K_106: [-43  46 -45  40  -3  25 -21]
K_989: [-43  46  51  -3  40  25 -20]
K_481: [ -4 -10  51  -3  40  25  -6]
find: [-43  46  51  -3  40  25 -20]
K_989
diff K_481: [ -4 -10  51  -2  40  25  -6]
3, [-3]
find: [-43  46 -45  40  -3  25 -21]
K_106
diff K_481: [ -4 -10  50  -3  40  25  -6]
2, [51]
find: [ -4 -10  51  -3  40  25  -6]
K_481
then: [40 -3]
[25]

K_691: [ 23 -30 -48  15 -12  -5   9   0]
K_929: [-48  15 -12 -30 -48 -16   0 -20]
K_496: [ 23 -41   5 -45 -17 -15  38  -6]
K_530: [-11 -32 -26  -6 -11  18  -1  -1]
then: [-12  -5]
[9]
diff K_929: [-48  15 -12 -30 -48 -16  -1 -20]
6, [0]
then: [ 23 -30 -48  15]
[-12]
then: [-30 -48  15 -12]
[-5]

K_385: [ 14  -3  -9 -33   1  10   2  57  -7  32  -2 -12  42 -57  -2 -31 -34 -15
  12   1 -10   9  24  12 -18  10  35   0  38 -48  42 -50 -36 -42  10  37
  12 -25  60 -26  26  41 -16 -32   1   8  21  20  22  26  18 -12   5  10
   4  24  -8  41  60 -10  58   4 -22  39]
K_486: [ -7   1  -5  -8   3  -3  12 -10  11  10   1  -7  -5   3 -10 -19   9 -25
   2  -2   1  13   2 -14   6  -1 -15  -8  19   1  12   0   1  22   8   5
  -8   7  11   6  -3  14  -6   3   5 -13   8   3  11  -8  16  -6  -1  -7
   1 -14  10  -3  13  -1   4 -22   7 -11]
K_844: [  6   2  -1   6   5   6   2   5  -5   3  -2  -9   0  -3  -2   6  -2   7
  -3  -2  -8  -3   1   3   6   3  14   7  -5 -10  -3   5   3  -3  -9   4
   1  -7   6   7  -1  -5   5 -11  -4  -2   7   2 -10   1   2   2  -1   4
  -8  -8  16   4  -2   7   0   3  -1   7]
K_602: [ 10  -6   7  -1   2   1   2   8  -4  13  -8   3   9 -15  10  -3  10  -2
  -4   9 -10 -24   0  -4   3 -11  -4  -7   1  -5 -17  -5 -15 -17  -7 -12
   3   7  -6  -9  -7  -5   4  17   4 -13  -7  -5 -13  19  18   7  -6  16
  -2  23   3   9  -5  -3  -6  11  -7  -4]
K_421: [  3  -1   4   3   5  -3  -4   7 -17  -3   4  11   1   6 -15  -8   1  -6
   6   5  12  -8  -1   4  -2  -2   7   4   5 -12  -3  -2  -1   5   9   3
   4  -2  -7   4  -8  -1   5   2  -5  14   2   0   4  -3   0  13   7  19
   7  -9  -9   0  14   3  -1  -3   6  -5]
K_603: [-17  -1 -11 -15  -9  -4 -12  16   1  -8   9   3  15 -30  -2   5   6  21
 -34  19  -1 -32  10   3 -17  24  -3  18 -37  11  -5  16  -3 -47 -17 -20
  14  23   1 -13  -6  -1   4 -14   3  -1  -9  -3  15   3   9  13  -2 -17
  12 -24  -3  37 -39 -10   0 -14  -3  23]
K_407: [ 11  -7 -14 -32  40  -2   6   1  18  -3  -8 -13  24   8   2  -8 -29  23
 -26 -10 -12  15   2  28   1  26 -22  10   1   2   2   2  31  10   3 -13
 -34 -44  13 -20 -12  16 -11 -17 -59  11  21   9  -3   5  21   2 -21  23
   0  26 -27  -9  19 -50  -9 -36 -25 -12]
K_768: [ 10  -6   4  16 -13   9 -39  29 -20 -20  -6  10   3 -18  22  56 -16  44
 -12   8  -5 -33  -8  32 -20  -3  39  19 -39  -9 -39   0   1 -45 -17  -5
  18 -26 -41 -20  -1 -22  12  -7 -14  23 -24  -2 -27  30 -41  15   5  13
  -1  34 -18  17 -23  -1  -8  40 -11  35]
K_944: [-15  40  -5   2   9 -13  43 -31  10 -14  28   1 -11  -2 -38 -19 -25 -39
  -2 -36 -22  -4  -6  18 -26  18 -20  -3 -19   5 -39  28  14  39 -10  19
 -28  -7  18  15 -18  -3 -14  -1 -32 -24 -12  19   2 -17  -8   9 -23 -10
   3 -20  40 -13 -36   6  20  12 -35  34]
diff K_385: [ 14  -3  -9 -33   1  10   2  57  -7  32  -2 -12  42 -57  -2 -31 -34 -15
  12   1 -10   9  24  12 -18  10  35  -1  38 -48  42 -50 -36 -42  10  37
  12 -25  60 -26  26  41 -16 -32   1   8  21  20  22  26  18 -12   5  10
   4  24  -8  41  60 -10  58   4 -22  39]
27, [0]
then: [  9 -13  43 -31  10 -14  28]
[1]
then: [ 12  -7 -14]
[23]

K_136: [ -9 -59   0  -9 -28 -14 -16  -4]
K_893: [-11 -51 -44  11  -6 -18  16  18]
K_436: [ -9 -59   0  -9  -3  28   3 -17]
K_548: [ 38  26  13  -8  14 -11 -48  28]
K_712: [ 13  38  26 -10 -11  -9   4 -12]
K_58: [14 34  8 -6  2 -5 -1 -4]
K_96: [  0  14  11  -6   7   9   9 -11]
diff K_548: [ 38  26  13  -8  13 -11 -48  28]
4, [14]
then: [-11 -48]
[28]
then: [-28 -14]
[-16]
then: [13 38 26]
[-10]

K_679: [-42  -3   5   2   2  10  -2   3  -1  35   7  -8  -1  -2]
K_745: [-14 -20   4   3  -2   2  35  10  -5 -27  10  -6   0   3]
K_914: [-42  -3   5  35   2  10  -2   3  -1  35   7  -8  -1  -2]
then: [-2  2]
[35]
then: [35  2 10 -2  3]
[-1]
then: [ 5 35  2]
[10]

K_723: [  9  -6  14   3 -14  29   0]
K_184: [-15   5  -9 -12   1   7 -11]
K_445: [  9  -6 -14  14   3 -10  30]
K_375: [ 25  -9 -37  36  15 -26  45]
K_340: [  8  -6 -45  47  18 -24  23]
K_948: [  2   4  33 -40  -6  24 -15]
K_882: [  2  -7 -12  40  15  -9  28]
then: [-14  14   3 -10]
[30]
then: [ -7 -12  40  15]
[-9]
diff K_375: [ 25  -9 -36  36  15 -26  45]
2, [-37]
diff K_445: [  9  -5 -14  14   3 -10  30]
1, [-6]
then: [  9  -6 -14  14   3]
[-10]
then: [ -6 -14]
[14]
diff K_882: [  2  -7 -12  41  15  -9  28]
3, [40]

K_90: [ 11 -14 -21  30 -35  -7   2 -21 -20 -26   6  -1  14 -30  26 -23  10  13
   7 -12 -33]
K_180: [  4  25  20  26   1  -7   5   3   5  25  -4  -7  11   0  -5  26  -1  -6
   0 -18  19]
K_559: [  2  32  24  39  -8  -9   7  -8   0  32  -7 -18   9  -5   6  26   1  -6
  -1 -34  13]
K_133: [ 34  12  -1  58 -20 -23   8  25   2  -6   7  29  61 -25 -16  31   2   6
  18   4  23]
K_71: [-25  11  20 -24  17  13   1 -19   4  29  -7 -36 -43   0  -6  -2 -21   7
  -8  16  -4]
K_918: [ -7  21  20   9   6   0   4  -5  29   7  -6   2  -7   7   0  16  -2  -8
  -6 -21  12]
K_731: [  8 -24 -24   8 -23  -2   0 -12 -14 -30   8   3   5 -22  17 -32   8  11
   5   0 -31]
then: [ 2 -6  7 29]
[61]
then: [  7   0  16  -2  -8  -6 -21]
[12]
diff K_559: [  2  32  24  40  -8  -9   7  -8   0  32  -7 -18   9  -5   6  26   1  -6
  -1 -34  13]
3, [39]

K_85: [ 0  9  5 -5 17  3]
K_275: [-11  -5 -26  -1 -11 -11]
K_896: [-13   3  -6  18  28   4]
K_898: [-14   7   7  19  13 -21]
K_848: [-1 39  6  5 -5 27]
K_154: [ -9  18 -10  30  49 -31]
K_895: [-16  -7 -12 -13  22 -21]
K_2: [  9   0  -8  -9  17 -12]
K_177: [-10  20  -3  -2   5   8]
K_112: [-16   0 -12  34  49 -31]
diff K_898: [-14   7   6  19  13 -21]
2, [7]
then: [0 9]
[5]
then: [-9 17]
[-12]

